Below is a small trained network, with its code and all its weights. Each question gives an input and a target symbol and asks what happens when units are switched off, that is, made to give their printed mean instead of their output.

import numpy as np


def w(rows, s, z=0):
    codes = np.array(rows[::2]) - 128.0
    scale = np.full(codes.shape[1], s)
    scale[-1] = z or s
    return codes * scale


def f(y):
    return y / 2 * (1 + np.tanh(0.7978845608 * (y + 0.044715 * y**3)))


def softmax(a):
    e = np.exp(a - a.max(-1, keepdims=True))
    return e / e.sum(-1, keepdims=True)


def log_softmax(a):
    a = a - a.max(-1, keepdims=True)
    return a - np.log(np.exp(a).sum(-1, keepdims=True))


def net(x, mask):
    ids = ['γεηθπστψω'.index(c) for c in x.split()]
    T = len(ids)
    res = E[ids] + P[:T]
    u = 0
    for l in range(3):
        q, k, v = (res @ M[l].T for M in (Q, K, V))
        z = softmax(np.where(np.tri(T) > 0, q @ k.T / 2**0.5, -1e9)) @ v
        res = res + np.where(mask[u], z, O[l][:, -1]) @ O[l][:, :-1]
        u += 1
        y = f(res @ A[l][:, :-1].T + A[l][:, -1])
        res = res + np.where(mask[u : u + 4], y, B[l][:, -1]) @ B[l][:, :-1]
        u += 4
    return log_softmax(res[-1] @ U[:, :-1].T + U[:, -1])


Q, K, V, O, A, B = {}, {}, {}, {}, {}, {}
E = w([
[98,156,95,78],'γ',
[77,217,136,44],'ε',
[142,147,134,137],'η',
[17,164,114,79],'θ',
[87,163,226,151],'π',
[29,84,178,66],'σ',
[206,251,146,199],'τ',
[150,40,178,127],'ψ',
[38,18,154,151],'ω',
],0.015)
P = w([
[191,240,71,126],'0',
[175,170,114,90],'1',
[118,219,121,200],'2',
[140,126,175,123],'3',
[126,99,213,142],'4',
[127,80,239,131],'5',
[109,78,253,131],'6',
],0.0047)
Q[0] = w([
[203,179,111,182],'L0H1',
[22,141,255,166],'L0H1',
],0.0096)
K[0] = w([
[246,255,157,236],'L0H1',
[55,50,227,224],'L0H1',
],0.0078)
V[0] = w([
[227,197,155,70],'L0H1',
[105,144,43,1],'L0H1',
],0.0077)
O[0] = w([
[70,196,216,242,2],'L0H1',
[47,204,77,254,81],'L0H1',
],0.0084,0.00082)
A[0] = w([
[49,202,117,147,119],'L0N1',
[116,16,107,222,189],'L0N2',
[186,183,181,156,203],'L0N3',
[157,152,2,132,247],'L0N4',
],0.0072,0.0016)
B[0] = w([
[132,122,67,123,254],'L0N1',
[254,38,119,87,147],'L0N2',
[110,130,220,87,225],'L0N3',
[130,56,137,43,140],'L0N4',
],0.0097,0.0044)
Q[1] = w([
[73,227,145,3],'L1H1',
[23,95,112,191],'L1H1',
],0.0056)
K[1] = w([
[145,12,254,92],'L1H1',
[142,238,122,191],'L1H1',
],0.0056)
V[1] = w([
[177,100,1,119],'L1H1',
[217,162,115,167],'L1H1',
],0.0051)
O[1] = w([
[227,166,107,2,2],'L1H1',
[144,235,73,196,63],'L1H1',
],0.0091,0.0032)
A[1] = w([
[254,97,190,112,173],'L1N1',
[106,29,72,178,253],'L1N2',
[111,58,21,123,214],'L1N3',
[137,234,75,73,135],'L1N4',
],0.0099,0.0062)
B[1] = w([
[141,208,254,197,255],'L1N1',
[239,230,217,102,228],'L1N2',
[83,127,151,29,226],'L1N3',
[136,234,47,85,202],'L1N4',
],0.0072,0.009)
Q[2] = w([
[100,181,254,70],'L2H1',
[180,176,121,128],'L2H1',
],0.0068)
K[2] = w([
[151,75,254,51],'L2H1',
[74,137,168,134],'L2H1',
],0.0055)
V[2] = w([
[149,103,170,160],'L2H1',
[245,178,63,192],'L2H1',
],0.012)
O[2] = w([
[169,140,11,182,223],'L2H1',
[216,154,158,105,9],'L2H1',
],0.011,0.013)
A[2] = w([
[65,238,48,159,92],'L2N1',
[96,73,2,180,2],'L2N2',
[163,139,119,46,72],'L2N3',
[151,119,187,205,221],'L2N4',
],0.0076,0.0044)
B[2] = w([
[200,69,179,149,249],'L2N1',
[219,124,253,58,167],'L2N2',
[235,37,233,183,153],'L2N3',
[188,90,41,38,192],'L2N4',
],0.0064,0.016)
U = w([
[126,145,176,78,22],'γ',
[81,255,176,115,69],'ε',
[85,201,105,115,143],'η',
[92,158,145,52,72],'θ',
[128,26,230,116,20],'π',
[37,125,63,79,254],'σ',
[99,145,145,199,178],'τ',
[159,216,35,62,209],'ψ',
[135,99,148,53,23],'ω',
],0.006,0.0054)

Each question gives the input, a string of symbols that net reads in full, and the target symbol t.
The units are the heads (2 rows each of Q, K, V and O) and the neurons (one row each of A and B). Each row of codes is followed by its name. A weight is (code - 128) times the scale printed after its matrix; where a second scale follows, it is the last column's (O, A, B and U).
mask holds one flag per unit, layer by layer, with each layer's heads first. A switched-off unit (its flag False) gives its mean, the last column of its rows in O or B, instead of its output. The means were averaged over made-up inputs and are rounded, as every weight is.
A unit's drop is (log p(t) with every unit on - log p(t) with that unit switched off) / (log p(t) with every unit on - log p(t) with every unit switched off).
The circuit of an input: a set's keep is (log p(t) with only the set's units on - log p(t) with every unit switched off) / (log p(t) with every unit on - log p(t) with every unit switched off). Starting from the 12 units with the biggest drops (on a tie, the unit counted first), units are removed one at a time, each time the one whose removal leaves the highest keep (on an exact tie, the one counted first), for as long as the keep stays at least 0.8.
units of the circuit, in order: the units of the circuit, biggest drop first
unit that matters most: the unit with the biggest drop
top k neurons: the k neurons with the biggest drops, biggest first
k most important neurons of layer l: the k neurons of layer l with the biggest drops, biggest first
input γ ψ ε θ, target ψ: units of the circuit, in order => (L2H1 L0N2 L1N1 L1H1)
input σ ε θ π ω σ, target σ: units of the circuit, in order => (L2H1 L1N3 L0H1)
input τ ω ε ε τ, target ε: units of the circuit, in order => (L0N3 L0H1 L1N1)
input ε ε π, target π: units of the circuit, in order => (L0H1 L1N4)
input ε ψ σ ε τ θ ε, target τ: units of the circuit, in order => (L1H1 L0H1 L0N3 L2N1)
input ε ε ε η σ ε θ, target σ: 2 most important neurons of layer 1 => (L1N1 L1N3)
input ε η σ γ γ, target σ: unit that matters most => L2H1
input π ε ε, target π: top 3 neurons => (L2N2 L2N1 L0N3)
input ε σ η, target σ: units of the circuit, in order => (L2H1 L1H1)
input γ ε γ, target ε: units of the circuit, in order => (L2H1 L0H1)
input ε ε τ, target τ: units of the circuit, in order => (L0H1 L0N3 L1H1 L2H1)
input θ τ τ ε ε, target τ: units of the circuit, in order => (L0H1 L1H1 L0N3)
input ε σ θ η, target σ: units of the circuit, in order => (L2H1 L2N2 L1H1)
input τ σ ε ε γ τ γ, target τ: units of the circuit, in order => (L0H1 L1H1 L0N3)
input ε ε σ ε ψ ψ γ, target ψ: units of the circuit, in order => (L2H1 L0N2 L1N1)
input π θ π ψ σ η, target ψ: 2 most important neurons of layer 0 => (L0N2 L0N3)
input τ ψ σ, target ψ: units of the circuit, in order => (L2H1 L0N3 L1N1 L0H1)
input σ τ σ σ ε, target σ: top 3 neurons => (L1N1 L2N3 L1N2)
input σ ε ψ ψ ω ε, target ψ: units of the circuit, in order => (L0N2 L1N1 L2H1)
input η η ε ε ε ψ η, target ψ: units of the circuit, in order => (L2H1 L0N2 L1N1)
input π τ θ, target τ: unit that matters most => L1H1
input γ ω θ, target ω: 2 most important neurons of layer 1 => (L1N3 L1N1)
input π ε ε τ, target τ: unit that matters most => L0H1
input σ ω ε σ ε ψ τ, target ε: 3 most important neurons of layer 0 => (L0N2 L0N3 L0N4)
input ε π η, target π: top 4 neurons => (L2N2 L1N4 L0N3 L2N1)
input θ ε θ ψ, target ψ: 2 most important neurons of layer 2 => (L2N4 L2N1)
input ε σ γ ε σ ω ε, target ψ: top neuron => (L0N2)
input ε θ ε ε ε π θ, target π: top 3 neurons => (L2N2 L2N1 L1N4)
input η η ε ψ θ, target ψ: 2 most important neurons of layer 0 => (L0N2 L0N3)
